After every row comes roughly how far along a hidden order it lies, from 0 to 30.
[  0  16   2   4   3   3  -2   5  16   0  -1  15   6   2  -1  -3   3  -7
  -8   8 -13 -17] : 16
[ -4  23  -1  -7  10  14  15  14   2  -8   3  43   4   5   0 -12   7   0
  -9   5  -4 -28] : 14
[ -1  27   1   1   8   7   4   9  11  -3   2  43   4   0   0  -4   0  -8
 -14   5 -14 -19] : 12
[  2  18   1   4   5   1   3   2  16   2   2  26   1   0   0   1  -1  -6
 -11   5 -11  -5] : 12
[  5  21   0   9   5  -4   1  -3  16   8   4  21  -1  -7  -1   6  -9 -10
 -13   3 -12   1] : 9
[ -1  -8   2   3  -2   1  -1   3  11  -2  -4 -21   7   8  -2 -12   8   0
   2   9 -10 -17] : 23
[ -1  10  -3  -4   5   7  15   6   7  -3   2  12   0   5   0 -12   4   6
  -3   3  -1 -20] : 15
[ -2  33   0  -3  11  12  10  12   2  -6   4  39   4   1   0  -7   2  -6
 -15   4  -7 -26] : 11
[ -1  12  -5  -7   9   9  24   5   4  -2   4  20  -3   4   1  -8   4   8
  -3   0   2 -17] : 12
[ -4 -36   3  -2  -7   5  -2   2  41  -6  -7 -36   6  15   0 -18  18  12
  14  15 -16 -17] : 30
[  3  -6   5  13  -4  -8 -16  -3  27   4  -5 -24   8   3  -3  -3   1 -10
  -2  10 -18   1] : 22
[  1  28   1   3   8   5   1   8  11  -1   3  37   4  -2  -1  -3  -2 -10
 -15   5 -13 -14] : 11
[  2  22  -3  -1   6   4  14   3  -3   1   2  10   0  -2   0  -2  -3  -1
 -11   1  -4 -11] : 9
[ -6 -18   5  -2  -3   6   0   9  40  -9  -8 -14  11  15  -1 -20  19   5
   8  15 -18 -28] : 30
[ -1   6  -1   0   4   5   8   7   5  -3   0   9   5   4  -2 -11   5  -1
  -2   5  -8 -17] : 17
[ -4  23   4   2   7  12  -3  16   6 -11  -1  23  14   6  -3 -14   8 -10
  -9   9 -12 -31] : 19
[ -1  21  -1  -3   9   9  13   8   6  -3   3  31   1   2   0  -7   3   0
  -9   4  -5 -18] : 13
[  2  41  -5   1  14   8  17   6 -32   0   8  46   2  -7  -2   3 -10  -9
 -20  -5   6 -13] : 0
[  0  34  -7  -7  15  15  26  10 -31  -4   7  44   0  -2  -1  -5  -3  -1
 -13  -4  13 -18] : 4
[  2  22  -2   3   7   3   8   4   5   2   4  28   0  -1   0  -1  -4  -6
 -13   2  -6  -9] : 9
[ -1  19   4   6   4   5  -5   7  16  -4  -1  18   9   3  -2  -7   2 -11
 -10   7 -15 -17] : 17
[  2  33  -7  -2  12  11  24   5 -35   1   8  38  -1  -5  -2   2  -9  -1
 -16  -5  12 -15] : 1
[ -4  34  -6 -12  17  21  32  15 -27 -10   8  57   2   1   0 -11   3   3
 -12  -4  10 -34] : 6
[ -1  18   1   0   9   7   5   7  16  -2   2  29   4   3   0  -6   3  -5
 -11   6 -12 -23] : 14
[  2  35  -5   0  12   7  17   5 -27   0   7  38   0  -5  -1   1  -8  -5
 -18  -4   3 -15] : 3
[  1  28   0   1   7   6   7   6   8   0   4  31   0  -2   0  -2  -2  -4
 -14   3 -10 -18] : 11
[ -4  10  -1  -5   7  13  16  12  -3 -10  -1   6   8   9  -2 -18  11   3
  -2   6   1 -33] : 19
[  0  28   7  12   6   1 -20   7  29  -2  -2  30  12  -1  -2  -2  -1 -22
 -17  10 -29 -15] : 16
[  0  21  -1  -1   8   6   7   5   8  -1   2  34   0   2   0  -6   1  -3
 -10   4  -9 -15] : 12
[ -3   0   0  -1   1  10   6  10   5  -6  -2  -2   8   8  -3 -15   9   2
   1   6  -8 -25] : 21
[  0  31   0   1   9   8   4   8   5  -2   3  39   3  -1  -1  -4  -2  -8
 -16   3  -9 -17] : 10
[  0  -5  -2   1   1   1  11   1   2   0   0 -19   2   5  -2  -8   4   4
   1   4  -3 -14] : 18
[  1  46   1   3  13  10   3  10  -6  -2   5  58   6  -4  -2  -1  -7 -16
 -21   1 -10 -20] : 6
[  0   8   1   2   6   4   4   7  13  -2   1  26   4   3  -1  -7   2  -5
  -7   6 -12 -15] : 15
[  2  40   1   5   9   5   1   7   4   0   3  40   4  -4  -1   1  -5 -13
 -19   4 -13 -14] : 8
[ -1  -2   0   0   4   6   8   8   4  -6  -1  -9   9   7  -3 -12   7  -1
  -3   6  -4 -21] : 19
[ -2 -23  -6  -7   0   6  24   2  -5  -3  -1 -31   1  11  -2 -17  12  17
  11   3   9 -17] : 21
[  0  16   2   4   4   3  -1   6  15  -2  -1  17   5   2  -1  -4   2  -7
  -8   7 -12 -14] : 16
[ -2  -3  -6  -9   6  11  26   7  -8  -4   2  -3   0   8  -1 -13  10  14
   5   2   9 -23] : 16
[  1  32   0   2   7   9   3  10   4  -2   5  40   3  -2  -1  -1  -2  -9
 -16   3 -11 -19] : 9
[ -6  16  -5 -15  14  21  28  20  -8 -13   4  37   3   9   0 -19  12  10
  -3   2   5 -43] : 15
[  0 -15   2   4  -3  -1  -3   0  23   0  -4 -25   6   7  -2 -10   8   1
   5  10  -9 -10] : 24
[  0  28   3   3   6   5  -4   7  20  -1   1  34   5  -1   0  -4   0  -5
 -12   7 -16 -17] : 13
[  4  44  -6   2  14   8  18   4 -40   2   9  40   1 -10  -3   3 -12 -11
 -20  -7  10  -6] : 0
[ -1  21   5   5   5   5  -6   9  14  -4  -1  23  10   2  -2  -7   2 -12
 -12   8 -16 -21] : 17
[  0  25  -5  -6  12  11  29   8 -24  -3   7  35  -2  -1  -1  -4  -1   5
 -10  -5   9 -21] : 6
[  0   9   3   5   2   3  -6   6  14  -3  -1   9   8   3  -3  -8   3  -9
 -10   7 -13 -16] : 18
[ -2  -6   1  -1   2   8   0   7  11  -5  -3  -8   9   8  -3 -13   9  -1
   1   6  -7 -20] : 22
[  0  15  -2  -3   7   6  13   5   8  -1   3  23  -1   2   0  -5  -1   1
  -8   2  -9 -15] : 12
[  0  37   1   2  11   9   2  11   4  -4   4  50   5  -2  -1  -3  -3 -11
 -17   3 -10 -21] : 9
[  0 -18   2   5  -5  -4  -7  -2  30   1  -6 -34   6   6  -2 -10  10   1
   7  11 -15  -2] : 26
[ -1   5   6   8   0   2 -18   6  25  -4  -5  -2  14   7  -3  -9   6 -13
  -4  12 -21 -18] : 23
[ -2 -18   3   3  -5  -2  -6   1  30  -2  -6 -32   7  10  -1 -13  11   4
   7  12 -16 -11] : 27
[  2  19  -1   0   8   6   9   4   7   1   3  27   0  -1   0  -3  -2  -3
 -10   3  -9 -14] : 11
[  1  44  -5  -2  14  15  21   8 -37  -1   8  53   3  -8  -2   2  -9  -6
 -21  -5   7 -18] : 0
[ -1  29  -2  -3  10  10  14  10  -4  -3   7  43   1   0   0  -6   0  -3
 -12   1  -3 -20] : 10
[  1  36   0   2  11   6   6   9  -5  -1   4  48   3  -5  -2  -1  -6 -12
 -19   1  -7 -16] : 7
[  0  25  -2  -4  11   9  13   7   1  -1   5  37   1  -1  -1  -4  -2  -3
 -14   3  -4 -18] : 9

Part 2:
[ -4  11   5  -4   2   5  -2  16 -19   0  -2   8   3  -2  -2   0   0   0
  16   0   1   8  -5  -3  -8 -11  -4   9  -2  -6 -14 -43   1  -4   3 -10
  -3   8   0   1 -15   2   0 -15  11  -1   5  14  -3   0  -7   1  12   6
   5  -1  13   0  -1  -2  -2   4  21   3   3 -13  -3   1   4  -2   1   9
  -5  -2   2   1  -1  -4   0   0   1   0  -9   0   0   3  36  -9   0  -6] : 9
[  2  -9  -3   7   3  -4  -3   5  14  -3   1 -20  -7  -6   5   2 -18   2
  -6   7   5  -7  12   2  -2   3   5 -21  -1   6  -1  31   4   1  -8  -6
   0 -11   1  -2  27   3   4   3 -15  13 -10 -21   7   7  -5  11 -20 -12
  -5  -1   3   1  11   0   4 -15 -16   8   7  13  -1 -10  -1  10   2   9
  11   1  -1   6  17   1  -5  -1   0   0   7  -1  -7  -3   0  16  -6   7] : 22
[  7 -12  -6   7   4 -10  -4   1  18  -3  -8 -30 -20  -9  10   1 -30  11
 -13   7   4 -17  17   5  -4   5  10 -32  -3   7  -4  59   3   4 -18  -5
   2 -18   1  -6  46  11   6  16 -21  20 -11 -37   8  12 -12  10 -25 -25
  -7  -5  -4   1   7   2   5 -17 -29   8  -1  26   1 -13   1  12   7  11
  18   5  -2  12  25   4  -9   3   0  -5   6  -2 -11  -4  -8  21  -6  31] : 30
[ -1  -1   0   0   5   3  -2   9  -1   0  -1  -1   4  -4   0  -2  -9  -1
  16   5   5   4  -4   0  -4 -15  -5  -3   2  -3  -7  -3   9   2  -1  -8
  -4  -1   0  -3  -3 -10   1  -3  -2   6  -3  -8   4   5  -1   4  -2   5
  -4   0   8   1   5  -2   1  -4  -2   0   7   5  -5  -3   3   6   1   4
   1  -2   1   0  11  -5   0   3   1   1   2   0  -1  -1  21  10  -2   6] : 14
[  1  -4  -1   5   3  -2  -2   8   1  -2   1 -11  -1  -5   2   2 -14   0
  -1   6   4  -4   7  -1  -2  -1   2 -17  -1   3  -3  24   6   1  -4  -7
  -1  -7   0  -2  22   0   3   3  -6   8  -8  -8   5   4  -3   8 -12  -8
  -3   0   5   1   9   0   3 -10 -13   5   8   5  -2  -8  -1  10   1   7
   8   0   0   6  12   0  -4  -1   0   1   4  -1  -5  -3   9   9  -4   4] : 19
[ -3   8   3  -3   3   4  -1  13 -15   0  -3   7   3  -3  -2  -1   2   1
  17   1   2  11  -1  -3  -7 -11  -1   3  -2  -5 -11 -29   4  -3   1  -8
  -3   4   0   1 -14   0   0 -13   9   3   2   8  -3   2  -8   1  11   4
   3  -1  13   0  -1  -2  -2   0   5  -2   6  -5  -4   1   4   1   2   8
  -3  -2   1   1   1  -4   0   1   1   2  -6   0  -1   2  30  -4   0  -5] : 10
[ -4  11   4  -6   3   6  -2  14 -20   1  -2  11   9  -2  -3  -1  -2  -1
  19  -1   1  11  -5  -3  -7 -13  -5  11  -1  -7 -10 -37   3  -3   2  -7
  -3   8  -1   2 -10  -3  -1 -15  11  -1   3  13  -3  -1  -5  -1   8   9
   3   0  12   0  -1  -2  -2   5  20  -3   4  -9  -3   4   4  -2   1   5
  -5  -3   2  -1  -2  -5   1   1   1   2  -9   1   1   2  33 -10   2  -5] : 8
[ -3   8   3  -4   4   5  -1  15 -16   0  -3   8   9  -1  -3  -2  -5   0
  20   1   2  12  -7  -2  -7 -15  -3   5   0  -6 -11 -31   4  -1   1  -9
  -4   5  -1   0 -15  -4   0 -12  10   3   4   6  -2   2  -5   1   7   9
   1  -1  12   0  -5  -2  -2   3  13  -3   3  -7  -3   1   4   1   1   5
  -3  -3   1   5   1  -5   2   2   1   2  -4   1  -1   2  32  -1   0  -2] : 10
[ -8  14   7  -6  -4  13   2   9 -24   2  10  28  21   4 -10   1  21 -11
  15  -5  -2  21 -12  -8   0   0  -9  26   0  -8   1 -63   0  -6  16   0
  -2  18  -1   7 -44  -6  -4 -24  21 -20  10  43  -7 -11   8  -6  28  21
   9   4  13  -1  -1  -3  -5  16  28  -9   7 -29  -5  10  -1 -11  -6  -2
 -17  -5   2  -9 -26  -4   8  -4   1   7  -9   1   9   4  21 -22   4 -30] : 0
[  3 -10  -3   7   2  -6  -2   3  14  -3   1 -19 -13  -7   5   3 -20   2
 -10   6   3 -10  16   0  -2   6   5 -27  -3   5  -2  30   4   0  -6  -6
   2 -12   1  -1  33   8   4   4 -12  13 -10 -14   6   7  -9  12 -15 -13
  -3  -2   3   1  12   1   5 -13 -17   8   7  11  -1 -11  -1   8   2   9
  12   2  -1   9  21   4  -6  -2   0   0   5  -1  -9  -2   3  17  -5   4] : 22
[  2  -8  -1   7   3  -4  -3   6  13  -2   1 -17  -8  -8   3   2 -16   1
  -9   7   4 -10  12   0  -2   4   4 -22  -1   5  -4  26   5   0  -6  -6
   0 -11   1  -2  21   2   4   4 -10  12  -8 -14   6   7  -6  11 -16 -11
  -4  -1   4   1  11   0   4 -12 -20   8   7  13  -1  -9  -1  10   2   9
  10   2  -1   8  14   2  -5  -2   0   1   6  -1  -6  -2   4  14  -5  10] : 21
[  5 -13  -5   7   7  -7  -3   0  26  -2  -3 -22 -11  -6   6  -1 -22   6
  -3   8   7 -12   8   5  -2  -4   5 -27   2   6  -1  48   8   5 -12  -6
   0 -18   0  -6  34  -5   4  13 -19  17 -13 -36  15   9  -6  10 -22 -15
 -10  -2  -2   2   9   1   5 -18 -24   6   4  25   0 -10   0  13   4   5
  18   2  -1   6  27   1  -6   4   0  -3  11  -1  -7  -4  -6  21  -7  15] : 27
[  2  -8  -3   7   4  -4  -2   4  14  -2   1 -16  -6  -6   3   1 -14   1
  -2   7   5  -4  11   1  -2  -1   1 -22   0   5  -1  22   8   2  -6  -7
  -1  -8   1  -3  15  -2   3   6 -12  12  -8 -18   8   8  -3  10 -15  -7
  -7  -1   4   1  12  -1   3 -13 -18   7   8  12  -2 -10  -2  10   1   6
  13   1  -1   5  15   0  -3   0   0   0   8  -1  -7  -2  -1  16  -4   5] : 21
[ -1   4   3  -1   1   0  -1  14 -10  -2  -1   0  -1  -6   0   1 -10   1
   6   3   2   6   5  -2  -7  -3   1  -5  -4  -2 -10 -17   2  -3  -2  -8
  -1   1   0   2   6   9   2  -8   1   3   0   6   0   2 -10   5   2  -2
   3  -2   3   0   4  -1   1  -5   7   3   1  -7  -2  -2   2   4   1  11
   2   0   1   6   4   2  -2  -1   1   2  -5  -1  -3   1  27  -2  -3  -1] : 14
[ -5  11   5  -6   0   8  -2  13 -19   1   0  18  13   1  -5   0   5  -1
  18  -1   0  13 -12  -5  -6 -11  -4  13  -1  -7 -11 -60   1  -3   6  -6
  -4  10  -1   3 -25  -3  -2 -18  12  -4   4  21  -4  -2  -3  -4  16   6
   4   0  13   0  -1  -2  -3   9  18  -6   3 -14  -6   4   4  -3   0   5
  -7  -3   2  -2 -10  -5   4   0   1   4  -8   1   4   3  32  -9   2 -10] : 5
[ -2   5   1  -2   4   2  -2  13  -7  -1  -4   5   4  -3  -1  -1  -9   1
  15   3   1  14  -3  -2  -5 -11  -2   2  -1  -4 -10 -16   5  -1  -1  -9
  -3   1   0   0  -2  -1   1  -7   5   7   1   2   3   3  -7   2   3   2
   0  -1   7   1   2  -2   0  -1   6   0   5  -3  -3  -1   3   2   2   7
  -1  -1   1   2   4  -4  -1   0   1   1  -5   0  -2   1  24   1  -1  -1] : 13
[  3  -9  -4   7   4  -4  -2   4  22  -2   0 -10 -11  -6   4   1 -16   2
  -5   8   5  -8  14   2  -2   1   4 -22   0   1   0  37   7   2 -10  -5
  -1 -11   0  -3  23   1   4   8 -11  14 -10 -20   7   7  -5  10 -19 -16
  -6  -1   5   1  12   0   4 -11 -14   9   8  16  -1  -9  -1  11   2   6
  12   1  -1   6  19   1  -5   0   0  -1   8  -1  -5  -2  -2  17  -5  13] : 23
[  3 -10  -3   7   3  -6  -2   4  16  -2   1 -20  -8  -8   4   1 -15   2
  -2   7   5  -7   9   1  -1   2   4 -24   0   4  -2  29   6   2  -6  -6
  -1 -10   1  -3  20   2   4   7  -9  12 -11 -18   7   7  -3  10 -17 -12
  -6  -1   3   1  12   0   4 -14 -18   7   8  14  -1 -12  -1  10   1   6
  12   1  -1   6  19   1  -5  -1   0   0   8  -1  -5  -2   1  18  -5   5] : 22
